+2.47; -0.07; +1.12; +0.02; -0.38; +0.43; +1.27; +0.47; -1.67; -0.56; +3.63; -0.67; +1.46; +0.68; +2.01; +0.49; +1.85; +0.37; -1.90; -1.61; -0.49; -0.47; -0.28; -0.56; -3.92; +0.86; -0.90; -3.51; +1.50; +2.62; -1.74; -1.32; -2.57; -0.71; -1.19; -0.63; +1.78; +2.32; -0.31; -1.59; +0.20; -0.21; -3.55; +0.69; +0.05; -0.45; -0.21; -0.96; -0.22; -0.52; +1.13; -1.43; -0.14; -0.78; +0.89; -0.79; -0.34; +0.47; -0.10; +1.36; +2.35; -2.37; +0.86; +0.32; -2.17; -0.43; -1.62; +0.16; +0.36; +0.37; -1.76; -0.25; +0.44; -1.01; -0.32; -2.86; -1.09; +0.17; +0.56; -0.40 : [74]/(39)
+0.26; -1.25; +0.62; +2.30; +2.32; -0.42; -0.42; -0.55; +0.54; +0.56; +0.60; +0.56; -2.05; -0.83; -0.50; -2.87; -0.88; -3.08; -2.03; +1.32; +0.67; -3.56; -2.07; -0.52; +1.17; +0.61; +0.48; +5.24; -0.31; -0.73; +0.98; +0.34; +0.39; -0.76; +1.43; +2.40; -0.99; -0.72; -0.71; -0.29; +0.45; +0.50; +2.04; +1.48; +0.63; -4.07; +0.20; -0.41; +1.47; -1.27; -0.22; +0.05; -1.28; +2.08; +0.28; -1.47; +1.50; +2.87; +0.69; -0.95; +0.60; -2.94; -2.62; -2.38; -2.08; -0.18; -0.91; -0.71; +0.51; -1.38; +1.70; -0.26; -0.45; +1.91; -2.16; +0.22; -0.93; +0.92; -0.07; +1.52 : [81]/(49)
+1.58; +1.02; -0.07; +0.94; +1.38; -1.29; +0.84; +0.50; -2.01; +0.24; +4.09; +1.29; +1.12; +0.83; +0.44; +0.69; +2.97; +1.04; +1.02; -1.31; +0.53; -3.84; +0.95; -0.48; -1.35; +0.72; -0.07; +1.92; -1.84; +2.02; -0.43; -0.62; -0.55; +0.16; +0.89; -1.07; -0.21; +2.81; -1.03; +1.20; +0.54; +0.13; +1.53; +1.61; +1.68; -3.51; +1.65; -1.28; -3.52; +2.17; +0.77; -0.75; -2.04; +0.54; +0.53; -1.92; +0.27; +0.70; -0.03; +0.37; +0.64; -1.05; -0.61; -1.30; -2.26; -0.57; +0.45; +0.01; +0.56; -0.53; -0.59; -0.08; -2.36; +0.59; -0.20; -0.97; -1.88; -1.00; +1.25; +1.78 : [76]/(53)
-0.79; -0.12; +1.12; +0.18; +1.19; +2.15; -2.54; +0.66; +1.52; -0.81; -0.26; -1.68; -2.44; +0.13; -1.27; -2.95; -1.60; -4.27; -1.31; +4.22; +1.93; +3.54; -0.30; -1.01; +3.98; +1.13; +0.78; +3.87; +1.84; -0.21; +1.91; +1.95; +1.78; +1.94; +1.48; +0.46; -0.70; -2.02; +1.85; +0.80; +0.42; +0.80; +3.40; +0.70; +0.75; -3.42; -2.52; +0.18; +2.00; -1.06; +2.56; +0.18; +1.27; -2.43; -1.61; -1.14; +2.74; +1.42; -0.19; -2.27; +2.12; -3.02; -3.58; -2.15; -2.23; +0.85; +0.36; -1.08; -0.38; -0.80; +0.94; +0.31; -0.10; +3.03; +1.10; -0.38; -0.47; +3.63; +0.08; -0.72 : [81]/(49)
+0.25; +0.71; +1.47; +1.37; -3.09; -2.59; -0.99; +2.28; -0.28; +0.83; +1.29; -0.99; +1.01; +1.69; +0.66; +0.04; +0.95; +1.88; +2.07; +1.36; -1.04; +1.28; -2.62; -0.76; +2.27; -1.43; -1.58; +2.09; +0.51; +4.14; -0.29; +1.71; -0.36; +3.21; +0.52; -1.80; -0.01; -2.24; +1.45; -1.89; -1.19; +2.19; +0.39; +0.90; +0.30; -1.88; +1.45; -0.98; -1.81; -0.22; +0.40; -1.87; +1.39; -1.84; +0.28; +0.64; +1.99; -2.72; +0.09; +0.92; +1.25; -1.75; +0.70; +1.07; -1.94; -0.99; -0.24; -1.29; +1.97; +1.75; +0.52; -0.08; -0.37; -0.79; -0.32; +0.38; +1.35; -0.29; +1.66; -0.61 : [79]/(43)
+0.49; -1.49; -0.82; +0.83; -4.62; -1.18; -0.66; +1.34; -0.09; -0.36; -0.69; -2.35; +0.46; -0.98; +2.54; -1.26; +0.29; +1.79; +1.07; +0.90; -2.46; +3.64; -1.95; -1.68; +1.25; -1.43; -2.10; +0.32; -1.52; +2.45; -0.53; +1.45; -1.27; -0.47; -0.58; -1.05; -0.37; -2.27; +0.46; +0.68; -2.39; +0.42; +0.48; -0.77; -0.25; -0.18; +1.34; -0.98; -1.72; +0.07; -0.63; -0.51; +0.21; +4.67; +0.87; +0.68; +0.92; -1.68; +0.17; +1.93; +0.95; +1.71; +6.25; -0.29; -0.44; +0.09; -1.46; -0.61; +0.40; -0.20; +0.33; +0.62; -1.79; -0.57; -0.38; -0.80; +2.11; +1.41; -0.58; +1.72 : [79]/(51)
-0.29; +0.25; +0.22; -0.02; +1.13; -0.12; +0.38; +1.17; -1.79; +0.55; +2.88; +0.85; +1.17; +0.52; +1.13; +2.37; +0.67; +1.29; +0.16; -2.90; +1.06; -2.76; +1.27; +0.58; -2.15; -1.55; +0.24; -1.65; +0.28; +1.52; +0.98; -1.21; -0.84; -0.72; +0.31; -1.07; +1.22; +4.09; +0.87; +1.50; +0.24; -0.46; -0.45; -0.33; +3.08; +0.72; +0.40; -0.76; -0.81; +2.71; +1.61; -0.40; -1.21; +0.99; +1.44; +0.11; -0.91; -0.83; +0.28; +3.37; +0.39; -1.23; +1.13; -1.54; -0.87; +0.58; +0.33; +0.53; +0.63; +0.68; -0.99; +0.40; +0.65; -0.98; -1.21; -2.46; -2.15; -1.71; -0.03; -1.57 : [76]/(53)
-0.45; -0.29; +1.78; -0.93; +1.20; +1.74; -0.22; -0.35; +2.03; +0.64; +0.79; +1.16; -2.13; +0.90; -2.63; +0.12; -1.27; -2.50; -1.20; +1.29; +0.75; +0.51; +0.36; -0.16; +2.32; +1.13; +0.48; +2.52; +2.86; -2.03; -0.05; +0.61; +1.88; +4.34; +0.44; +0.07; +0.20; -1.05; +1.61; -0.78; +1.03; +0.66; +0.48; +0.92; +0.58; -1.48; -0.62; -0.31; +2.88; +0.31; +0.39; -0.25; +1.00; -1.95; -0.05; -1.36; +2.59; +0.83; -1.09; -1.16; +1.75; -3.65; -3.97; +0.01; -3.59; -0.43; -0.70; -0.89; +0.37; -0.77; -0.03; +0.75; -0.46; +2.57; +1.38; -0.08; -0.89; +1.07; -0.63; +0.80 : [81]/(34)
-0.95; +0.83; +1.45; +0.15; +2.58; +1.50; +0.20; -0.99; -0.90; +0.06; +0.87; -0.18; -1.85; +0.95; -1.88; -1.70; -0.53; -2.20; -1.72; +0.71; +1.65; +0.34; -0.49; -0.09; +2.26; -0.29; +0.38; +2.14; +1.38; +2.29; +1.13; -0.59; +1.56; +3.91; +0.64; -0.39; +0.49; +0.89; -0.76; +1.44; +2.69; +0.42; +1.01; +1.02; +0.04; -0.16; -0.60; +0.00; +2.07; +0.08; -0.09; -0.08; -0.04; -1.10; -1.79; -0.85; +1.69; -0.21; -1.07; -1.52; -0.73; -2.58; -2.50; -0.60; -2.77; +0.03; -0.34; +0.04; -1.22; -0.68; +0.47; -0.75; -0.41; -0.43; +1.12; -0.55; -1.25; +1.49; -0.16; -0.67 : [81]/(34)
+0.11; -0.37; -1.69; +1.12; +2.46; -0.56; -2.23; +1.56; -0.43; +0.46; +0.61; +0.17; -0.77; +0.50; +3.66; +2.99; +2.10; +2.58; +1.25; -2.27; +1.36; -0.92; +1.54; +1.65; -3.67; -0.34; -1.78; -1.99; -2.75; -1.72; -0.40; -0.75; -1.39; -3.77; -1.93; -0.01; +0.54; +1.25; -0.17; +0.95; +0.61; -1.69; +0.56; -0.04; +2.37; -1.33; -0.84; +0.15; -1.97; +1.64; +0.39; -0.71; -0.91; +1.62; +1.39; +1.84; -2.48; -0.73; -0.93; -0.07; -0.17; -0.89; +2.20; -1.35; +1.03; +0.88; +1.00; +0.00; +1.05; +0.98; -1.96; -0.60; +0.99; -2.30; -1.34; -0.58; -1.35; -2.17; +3.71; -3.09 : [76]/(40)
